Here is a tiny trained network, its code and every weight. The questions are about switching its units off for an input and a target symbol, where a switched-off unit gives its printed mean instead of its output.

import numpy as np


def w(rows, s, z=0):
    codes = np.array(rows[::2]) - 128.0
    scale = np.full(codes.shape[1], s)
    scale[-1] = z or s
    return codes * scale


def f(y):
    return y / 2 * (1 + np.tanh(0.7978845608 * (y + 0.044715 * y**3)))


def softmax(a):
    e = np.exp(a - a.max(-1, keepdims=True))
    return e / e.sum(-1, keepdims=True)


def log_softmax(a):
    a = a - a.max(-1, keepdims=True)
    return a - np.log(np.exp(a).sum(-1, keepdims=True))


def net(x, mask):
    ids = ['αβγδεζηθλμξπσψω'.index(c) for c in x.split()]
    T = len(ids)
    res = E[ids] + P[:T]
    u = 0
    for l in range(2):
        q, k, v = (res @ M[l].T for M in (Q, K, V))
        z = softmax(np.where(np.tri(T) > 0, q @ k.T / 2**0.5, -1e9)) @ v
        res = res + np.where(mask[u], z, O[l][:, -1]) @ O[l][:, :-1]
        u += 1
        y = f(res @ A[l][:, :-1].T + A[l][:, -1])
        res = res + np.where(mask[u : u + 12], y, B[l][:, -1]) @ B[l][:, :-1]
        u += 12
    return log_softmax(res[-1] @ U[:, :-1].T + U[:, -1])


Q, K, V, O, A, B = {}, {}, {}, {}, {}, {}
E = w([
[54,59,137,241,199],'α',
[144,107,124,146,71],'β',
[110,239,150,149,161],'γ',
[73,183,101,58,68],'δ',
[151,40,186,83,125],'ε',
[113,158,86,175,71],'ζ',
[202,127,80,184,164],'η',
[194,97,182,157,154],'θ',
[204,155,186,248,203],'λ',
[156,174,57,110,216],'μ',
[111,205,57,94,153],'ξ',
[136,62,108,75,177],'π',
[122,161,207,97,107],'σ',
[156,125,141,117,216],'ψ',
[131,145,146,108,59],'ω',
],0.018)
P = w([
[81,89,166,217,184],'0',
[84,66,159,210,184],'1',
[93,54,148,224,191],'2',
[113,55,175,226,204],'3',
[102,42,172,249,220],'4',
[123,30,178,250,229],'5',
[111,32,140,245,231],'6',
[114,3,161,254,233],'7',
],0.0023)
Q[0] = w([
[94,59,206,205,107],'0.h0',
[202,1,76,225,179],'0.h0',
],0.031)
K[0] = w([
[71,23,147,144,95],'0.h0',
[131,38,140,253,215],'0.h0',
],0.029)
V[0] = w([
[252,212,141,46,133],'0.h0',
[163,143,130,88,109],'0.h0',
],0.0043)
O[0] = w([
[73,4,96,177,123,7],'0.h0',
[121,72,136,159,133,32],'0.h0',
],0.0036,0.0016)
A[0] = w([
[4,90,117,139,164,61],'0.n0',
[133,127,131,134,101,93],'0.n1',
[73,210,183,90,132,72],'0.n2',
[153,141,136,101,30,103],'0.n3',
[115,105,208,95,119,29],'0.n4',
[149,198,209,106,73,77],'0.n5',
[122,129,130,136,132,113],'0.n6',
[94,87,151,79,105,2],'0.n7',
[124,140,140,122,120,77],'0.n8',
[120,133,124,170,72,53],'0.n9',
[104,162,111,155,72,15],'0.n10',
[106,72,98,105,118,121],'0.n11',
],0.015,0.0061)
B[0] = w([
[130,225,185,143,123,169],'0.n0',
[134,109,123,140,152,100],'0.n1',
[145,143,82,178,59,237],'0.n2',
[5,98,150,162,119,209],'0.n3',
[147,129,110,73,74,181],'0.n4',
[133,140,156,103,70,252],'0.n5',
[128,128,128,134,122,124],'0.n6',
[103,163,101,100,94,126],'0.n7',
[166,107,94,159,143,90],'0.n8',
[81,110,118,95,164,120],'0.n9',
[112,134,86,80,145,126],'0.n10',
[60,160,166,95,116,137],'0.n11',
],0.02,0.0028)
Q[1] = w([
[195,136,169,99,241],'1.h0',
[167,3,120,198,173],'1.h0',
],0.042)
K[1] = w([
[202,202,178,217,84],'1.h0',
[50,240,156,252,93],'1.h0',
],0.037)
V[1] = w([
[147,57,44,128,105],'1.h0',
[138,3,38,155,79],'1.h0',
],0.0031)
O[1] = w([
[222,184,139,26,233,8],'1.h0',
[248,221,127,19,223,28],'1.h0',
],0.0012,0.0017)
A[1] = w([
[212,65,58,139,149,69],'1.n0',
[170,168,86,147,126,85],'1.n1',
[145,92,72,199,173,44],'1.n2',
[148,203,38,52,187,31],'1.n3',
[102,114,132,64,244,65],'1.n4',
[110,88,156,159,126,110],'1.n5',
[153,55,93,47,152,97],'1.n6',
[133,161,144,177,199,93],'1.n7',
[95,157,58,104,131,111],'1.n8',
[105,4,122,151,215,96],'1.n9',
[138,62,159,72,113,2],'1.n10',
[60,115,102,203,221,102],'1.n11',
],0.012,0.0082)
B[1] = w([
[68,56,102,155,136,184],'1.n0',
[101,117,163,160,129,171],'1.n1',
[80,152,72,159,119,176],'1.n2',
[119,90,169,186,250,163],'1.n3',
[122,110,122,62,139,174],'1.n4',
[135,124,152,137,162,167],'1.n5',
[150,105,66,120,136,164],'1.n6',
[151,52,75,128,114,247],'1.n7',
[139,167,101,137,141,169],'1.n8',
[179,144,182,116,115,228],'1.n9',
[100,106,71,158,156,149],'1.n10',
[163,205,113,92,119,253],'1.n11',
],0.021,0.0061)
U = w([
[167,163,124,129,117,174],'α',
[178,193,254,120,140,202],'β',
[128,225,165,220,97,33],'γ',
[53,219,95,114,106,126],'δ',
[120,109,76,54,98,99],'ε',
[139,234,114,76,144,149],'ζ',
[90,115,98,186,119,66],'η',
[203,35,217,154,124,149],'θ',
[233,172,97,167,109,90],'λ',
[131,154,143,107,208,209],'μ',
[120,215,187,211,181,126],'ξ',
[62,141,178,26,141,255],'π',
[161,130,156,86,17,92],'σ',
[210,120,155,39,124,59],'ψ',
[38,127,216,121,124,244],'ω',
],0.0063,0.004)

Each question gives the input, a string of symbols that net reads in full, and the target symbol t.
The units are the heads (2 rows each of Q, K, V and O) and the neurons (one row each of A and B). Each row of codes is followed by its name. A weight is (code - 128) times the scale printed after its matrix; where a second scale follows, it is the last column's (O, A, B and U).
mask holds one flag per unit, layer by layer, with each layer's heads first. A switched-off unit (its flag False) gives its mean, the last column of its rows in O or B, instead of its output. The means were averaged over made-up inputs and are rounded, as every weight is.
A unit's drop is (log p(t) with every unit on - log p(t) with that unit switched off) / (log p(t) with every unit on - log p(t) with every unit switched off).
The circuit of an input: a set's keep is (log p(t) with only the set's units on - log p(t) with every unit switched off) / (log p(t) with every unit on - log p(t) with every unit switched off). Starting from the 12 units with the biggest drops (on a tie, the unit counted first), units are removed one at a time, each time the one whose removal leaves the highest keep (on an exact tie, the one counted first), for as long as the keep stays at least 0.8.
units of the circuit, in order: the units of the circuit, biggest drop first
most important unit: the unit with the biggest drop
k most important neurons: the k neurons with the biggest drops, biggest first
top k neurons in layer l: the k neurons of layer l with the biggest drops, biggest first
drop of u: that unit's drop, to one decimal
input μ ξ μ λ η, target η: units of the circuit, in order => (1.n0; 1.n2; 0.n11; 0.n5)
input θ θ η θ μ, target μ: 3 most important neurons => (1.n3; 0.n2; 0.n3)
input μ η θ ζ ζ, target ζ: top 4 neurons in layer 0 => (0.n9; 0.n5; 0.n10; 0.n2)
input θ α ζ, target δ: units of the circuit, in order => (0.h0; 0.n3; 0.n10; 1.n8)
input ω σ α μ β π, target ψ: top 3 neurons in layer 0 => (0.n2; 0.n5; 0.n0)
input η θ ψ γ ψ η θ, target θ: most important unit => 0.n3
input η λ ω π ω, target ω: units of the circuit, in order => (0.n3; 1.n11)
input γ δ α λ, target θ: top 4 neurons in layer 1 => (1.n11; 1.n7; 1.n2; 1.n8)
input ξ ξ θ ξ, target ξ: units of the circuit, in order => (1.n3; 0.n3; 1.n7)
input α ξ β θ, target β: 2 most important neurons => (1.n7; 0.n5)
input θ σ λ, target λ: top 2 neurons in layer 0 => (0.n5; 0.n4)
input δ ω μ, target μ: top 3 neurons in layer 0 => (0.n2; 0.n3; 0.n5)
input θ ε θ α θ λ, target θ: 4 most important neurons => (0.n5; 1.n11; 1.n7; 0.n4)
input θ γ θ π, target π: most important neuron => (0.n11)
input π π θ β λ, target λ: 3 most important neurons => (1.n7; 1.n11; 0.n5)
input θ η η ψ ε α ζ, target δ: top 3 neurons in layer 0 => (0.n3; 0.n10; 0.n9)
input ω ω λ ζ, target ζ: 2 most important neurons => (1.n11; 0.n9)
input θ η π θ, target θ: drop of 0.n3 => 0.2
input β γ ω μ γ θ θ γ, target γ: drop of 0.n2 => 0.9
input δ μ θ π θ η λ σ, target σ: most important unit => 0.n2
input μ ψ α ω η η ξ θ, target β: drop of 1.n0 => 0.3
